Here is a tiny trained network, its code and every weight. The questions are about switching its units off for an input and a class, where a switched-off unit gives its printed mean instead of its output.

import numpy as np


def w(rows, s, z=0):
    codes = np.array(rows[::2]) - 128.0
    scale = np.full(codes.shape[1], s)
    scale[-1] = z or s
    return codes * scale


def f(y):
    return np.maximum(y, 0)


def log_softmax(a):
    a = a - a.max(-1, keepdims=True)
    return a - np.log(np.exp(a).sum(-1, keepdims=True))


def net(x, mask):
    res = np.array(x, float).reshape(1, 5) / 4 @ E
    y = f(res @ A[0][:, :-1].T + A[0][:, -1])
    res = res + np.where(mask, y, B[0][:, -1]) @ B[0][:, :-1]
    return log_softmax(res[-1] @ U[:, :-1].T + U[:, -1])


A, B = {}, {}
E = w([
[1,110,115,172,180,103,203,115,118,85,95,206],'x0',
[141,68,112,86,157,162,20,164,106,38,118,186],'x1',
[83,119,123,97,106,195,126,70,204,110,226,142],'x2',
[115,42,163,199,41,180,115,131,148,157,81,131],'x3',
[90,143,50,148,82,41,59,204,185,205,158,174],'x4',
],0.0089)
A[0] = w([
[178,147,131,154,165,49,136,213,30,147,1,104,97],'n1',
[150,227,83,52,201,92,128,125,98,102,189,109,39],'n2',
[162,101,218,113,173,207,197,42,67,50,81,77,23],'n3',
[197,160,127,99,105,140,67,159,151,163,161,83,62],'n4',
[105,132,116,82,107,167,122,68,227,115,222,123,89],'n5',
[59,124,127,126,139,160,153,83,184,101,165,163,112],'n6',
[115,196,154,161,113,112,215,102,170,222,151,67,68],'n7',
[129,250,82,36,233,83,134,124,133,112,176,124,116],'n8',
[38,106,75,153,147,77,159,136,156,124,109,203,60],'n9',
[114,116,128,93,106,173,121,68,227,114,225,143,72],'n10',
[118,60,112,71,158,159,25,176,112,46,122,201,102],'n11',
[221,147,131,79,72,142,66,148,161,180,156,59,15],'n12',
[159,55,92,92,168,170,29,182,108,39,127,173,40],'n13',
[216,139,156,78,90,140,74,139,156,158,158,65,64],'n14',
[97,143,19,157,79,48,66,237,208,194,156,174,9],'n15',
[113,27,192,213,28,182,99,130,177,162,82,118,90],'n16',
],0.0064,0.0013)
B[0] = w([
[185,86,177,220,88,45,21,182,66,31,178,94,207],'n1',
[142,48,51,96,84,199,177,163,69,160,119,158,192],'n2',
[174,240,235,37,95,185,152,203,220,108,204,178,241],'n3',
[56,126,201,155,196,122,176,138,137,122,83,205,178],'n4',
[178,78,167,197,94,53,25,182,57,27,135,60,198],'n5',
[117,89,158,193,139,58,49,165,88,57,106,116,196],'n6',
[137,132,78,179,119,40,201,50,193,209,236,48,208],'n7',
[134,5,40,112,82,190,181,180,55,172,110,178,211],'n8',
[36,134,202,107,208,115,160,191,186,85,75,199,209],'n9',
[183,73,148,185,85,58,42,156,57,54,156,115,199],'n10',
[127,135,106,192,132,84,234,27,200,231,219,39,219],'n11',
[14,102,203,157,232,102,173,191,145,112,28,206,192],'n12',
[127,138,80,168,140,59,214,67,213,216,211,27,212],'n13',
[31,86,180,181,242,105,160,136,158,142,52,209,185],'n14',
[239,252,193,17,49,210,133,198,214,67,229,139,245],'n15',
[152,17,2,68,88,250,199,195,25,184,105,174,216],'n16',
],0.0052,0.011)
U = w([
[188,217,186,8,91,169,123,150,190,104,150,154,105],'0',
[13,122,176,155,218,107,142,138,145,120,86,208,125],'1',
[133,139,82,173,122,80,169,71,181,213,158,10,124],'2',
[178,107,145,188,96,70,35,146,43,64,129,87,112],'3',
[140,76,22,71,90,204,149,145,42,173,112,177,125],'4',
[118,157,118,114,127,139,93,106,124,139,113,128,254],'5',
[107,189,84,98,127,141,66,75,111,132,97,111,84],'6',
[113,179,80,88,130,132,86,80,116,133,78,117,89],'7',
],0.011,0.0068)

Each question gives the input, the list of numbers given to net, and the class t.
The units are the neurons (one row each of A and B). Each row of codes is followed by its name. A weight is (code - 128) times the scale printed after its matrix; where a second scale follows, it is the last column's (A, B and U).
mask holds one flag per neuron, in row order. A switched-off neuron (its flag False) gives its mean, the last column of its row in B, instead of its output. The means were averaged over made-up inputs and are rounded, as every weight is.
A unit's drop is (log p(t) with every unit on - log p(t) with that unit switched off) / (log p(t) with every unit on - log p(t) with every unit switched off).
The circuit of an input: a set's keep is (log p(t) with only the set's units on - log p(t) with every unit switched off) / (log p(t) with every unit on - log p(t) with every unit switched off). Starting from the 12 units with the biggest drops (on a tie, the unit counted first), units are removed one at a time, each time the one whose removal leaves the highest keep (on an exact tie, the one counted first), for as long as the keep stays at least 0.8.
units of the circuit, in order: the units of the circuit, biggest drop first
most important unit: the unit with the biggest drop
top k neurons: the k neurons with the biggest drops, biggest first
drop when u is switched off: that unit's drop, to one decimal
input [7,-8,-6,-3,-2], class 2: most important unit => n7
input [4,-4,8,-8,0], class 3: units of the circuit, in order => n5; n10
input [-2,-3,5,-3,2], class 3: units of the circuit, in order => n5; n10
input [-1,6,8,0,-3], class 3: top 4 neurons => n5; n10; n7; n6
input [-8,0,-6,2,5], class 1: top 3 neurons => n12; n14; n4
input [-7,5,-3,3,3], class 1: units of the circuit, in order => n12; n14
input [-1,-5,8,-6,-3], class 3: top 2 neurons => n5; n10
input [0,5,5,0,-3], class 2: units of the circuit, in order => n11; n13
input [0,6,6,-8,-6], class 4: top 2 neurons => n8; n2
input [5,4,3,-8,5], class 4: top 2 neurons => n8; n2
input [6,-1,0,-7,-8], class 0: top 2 neurons => n3; n16
input [3,8,-1,3,8], class 0: top 2 neurons => n15; n7
input [4,-3,7,-1,7], class 0: top 2 neurons => n15; n1
input [-7,-7,6,-8,2], class 4: units of the circuit, in order => n8
input [2,6,-6,-4,-5], class 2: units of the circuit, in order => n13; n11
input [3,7,-2,-6,-1], class 2: top 2 neurons => n11; n13
input [0,7,5,2,-5], class 2: top 3 neurons => n11; n13; n15
input [-4,6,-6,-4,-4], class 2: units of the circuit, in order => n13; n11
input [-6,6,-5,-1,1], class 1: units of the circuit, in order => n12; n14
input [-7,-1,-7,-7,5], class 1: units of the circuit, in order => n12
input [-7,8,5,5,7], class 2: top 3 neurons => n11; n13; n3
input [-1,3,6,-8,6], class 4: top 3 neurons => n8; n2; n3
input [1,4,6,4,-3], class 3: top 2 neurons => n10; n5
input [-7,-3,-7,5,4], class 1: drop when n5 is switched off => 0.1
input [-3,3,-2,3,-3], class 5: drop when n7 is switched off => 0.4
